((170, 112, 103, 87, 69, 136, 93, 49, 104, 66), (193, 83, 188, 88, 86, 152, 76, 132, 68, 69), (77, 164, 79, 145, 97, 109, 132, 161, 86, 152), (150, 118, 203, 117, 136, 138, 127, 168, 91, 150), (78, 161, 98, 103, 46, 157, 96, 175, 117, 160), (114, 132, 128, 59, 37, 193, 73, 127, 178, 140), (139, 104, 122, 190, 195, 78, 163, 87, 136, 118), (187, 92, 155, 107, 98, 129, 94, 100, 64, 65), (91, 202, 64, 95, 54, 128, 140, 90, 90, 171), (114, 149, 121, 140, 111, 121, 139, 120, 113, 159), (137, 126, 172, 113, 82, 172, 110, 111, 179, 175))
The entry just left of the largest entry -> 118
The maximum? 203
The entry just left of the smallest entry? 59
The entry just right of 179? 175
The entry just right of the largest entry? 117
The entry just left of 76 is 152
The entry just right of 122 -> 190

Read these off the grid that follows. Counting starts at 1.
1) Read off the entry in row 1 and column 2.
2) Read off the top-left entry.
3) Read off the entry at row 1, column 3.
4) Read off the entry directly below -554.
5) Read off the entry directly below the smallest entry.
6) Read off the entry just right of -452.
7) Read off the entry directly below 453.
8) Read off the entry just left of the smallest entry.
-106  -305  -165  -226  -105   -97  -545  -239  -520  -321
-210  -452  -399  -735  -652   -44   -39   180  -408  -554
-701  -316  -682  -679  -990  -862   533    74   453  -276
-231  -290  -331  -295  -393  -440  -278   -43  -337  -245
1) -305
2) -106
3) -165
4) -276
5) -393
6) -399
7) -337
8) -679

x =
 -9   -1    3    2   -5    4    4   -3    1   -8    1    1    4   -3
 15   -6   -4   -6   -5   12    1   -5   -5   -9    1    0   -2    3
 -9    8  -21  -24  -13   30    9   -5    5   11   -5    9  -14   29
  3    3   -6    7   13   16   -3   21    5   -7   13  -13   12  -10
 15    1  -19  -21   -2  -32   -7    8   -2   11    0    8    3   -4
  1   -6    1    9   15   -5   -7    0    5    0   -1    9   -4  -27
 -6    2    2   13    5   13   -5    4    2   -3   -5   -3  -14   -4
 -4    8   -8  -20  -27   20    8   25   -5   -9   -2  -16    7   29
 -5  -17  -21  -24   17  -10    9   21   -4    3   13   -2   -1  -27
 -9  -24   -4   -3  -27  -32   -7   23    0    2   -5   -2    4  -27
 -2    6    1    4   28  -21    3   17    3    2   12    9    6  -26
 -9   -1    3    6    0   10    0   -2    2   -8   -2   -1   -5   -3
  9  -24   -8  -24   -9  -29   -4   25   -3   11   11    5   12  -23
 -8  -10   -3   13   28   30    2    7    5   -5    0  -16    8    1
  0   -4    1    3   -7   -1    0   -3    5   -4   -3   -2    4   -2
The largest entry in the last row -> 5
Which number is the last entry, reading row by row?
A: -2
Which number is the first entry, reading row by row?
A: -9
Which number is the third entry in reading order?
A: 3
The entry in the bottom-left corner: 0
Which number is the 3rd entry on the diagonal from the top-right corner?
A: 9
Which number is the 1st entry on the diagonal from the top-right corner?
A: -3
Which number is the smallest entry in the last row?
A: -7
Which number is the 2nd entry in reading order?
A: -1
Which number is the second entry from the end, reading row by row?
A: 4
Which number is the 5th entry from the end, reading row by row?
A: -4
Which number is the 4th entry from the end, reading row by row?
A: -3
The fourth entry, reading row by row: 2
Which number is the 5th entry in reading order?
A: -5

W =
-101.1	-85.7	90.7	25.3	-80.0	7.5	23.3	-176.5	-7.8	117.7
137.5	231.1	170.9	256.0	76.9	76.1	82.9	134.5	93.2	206.1
51.0	-0.6	155.7	-152.7	179.0	-95.9	-54.6	-16.3	1.9	-69.3
177.1	120.1	-214.9	18.6	84.9	-81.7	20.1	89.9	69.1	-65.4
53.2	263.4	112.2	155.8	42.8	-0.7	114.2	229.0	143.4	207.4
Indices start at 1.
Which number is the entry at row 1, column 3?
A: 90.7
Which number is the entry at row 1, column 2?
A: -85.7
The entry at row 3, column 1 -> 51.0
The entry just left of 76.9: 256.0
Which number is the entry in the bottom-right corner?
A: 207.4
Which number is the entry in the bottom-left corner?
A: 53.2
The entry just left of -80.0: 25.3
The entry directly above 137.5 is -101.1
Which number is the entry directly below -16.3?
A: 89.9
Which number is the entry just right of the largest entry?
A: 112.2
The entry just right of 42.8 is -0.7
Which number is the entry in row 3 and column 2?
A: -0.6
The entry directly above -81.7: -95.9
The entry in the top-right corner: 117.7
Which number is the entry just left of 120.1?
A: 177.1
Which number is the entry just right of 18.6?
A: 84.9
The entry just left of 170.9: 231.1
The minimum is -214.9
Which number is the entry just right of 112.2?
A: 155.8
Which number is the entry at row 3, column 3?
A: 155.7
Which number is the entry just right of 177.1?
A: 120.1
The entry directly below -7.8 is 93.2
Which number is the entry just right of the smallest entry?
A: 18.6
Which number is the entry at row 2, column 1?
A: 137.5
The entry just left of 143.4 -> 229.0
Which number is the entry just left of 112.2?
A: 263.4
Which number is the entry just left of 23.3?
A: 7.5

Read these off the matrix that follows. Counting starts at 1.
1) Give the entry just left of 5961.
2) Give the entry directly above 7673.
3) Give the top-right entry.
4) Give the entry in row 1 and column 2.
5) Give the entry just right of the largest entry.
6) Give the entry at row 3, column 1.
7) Give the entry in the bottom-left corner.
8) Give the entry directly above 6266.
[[5171 5032 6525 5961]
 [4350 5352 5605 2212]
 [3612 7673 5802 6542]
 [5597 3133 8623 6266]]
1) 6525
2) 5352
3) 5961
4) 5032
5) 6266
6) 3612
7) 5597
8) 6542

Read these off the grid that follows. Indices start at 1.
1) The entry in the top-right corner?
2) The entry at row 2, column 3?
3) The entry in row 1 and column 1?
4) The entry in row 1 and column 2?
5) The entry at row 1, column 3?
[[4 5 4 5 5 5 1 5 5 4 4 4 6]
 [5 5 4 5 4 5 5 4 5 5 5 6 6]
 [5 5 3 4 3 4 7 4 5 5 5 7 4]
 [5 5 3 5 3 4 4 5 5 4 4 6 6]
 [4 4 3 4 4 3 6 5 4 5 5 5 6]
 [5 4 4 4 5 4 7 3 4 5 5 5 4]
 [4 4 6 5 6 5 4 4 4 5 5 4 4]
 [5 5 6 5 6 6 4 2 4 3 3 3 0]
 [4 4 5 4 6 4 4 3 4 4 3 3 1]
 [5 5 7 5 6 7 4 2 3 4 4 2 1]]
1) 6
2) 4
3) 4
4) 5
5) 4
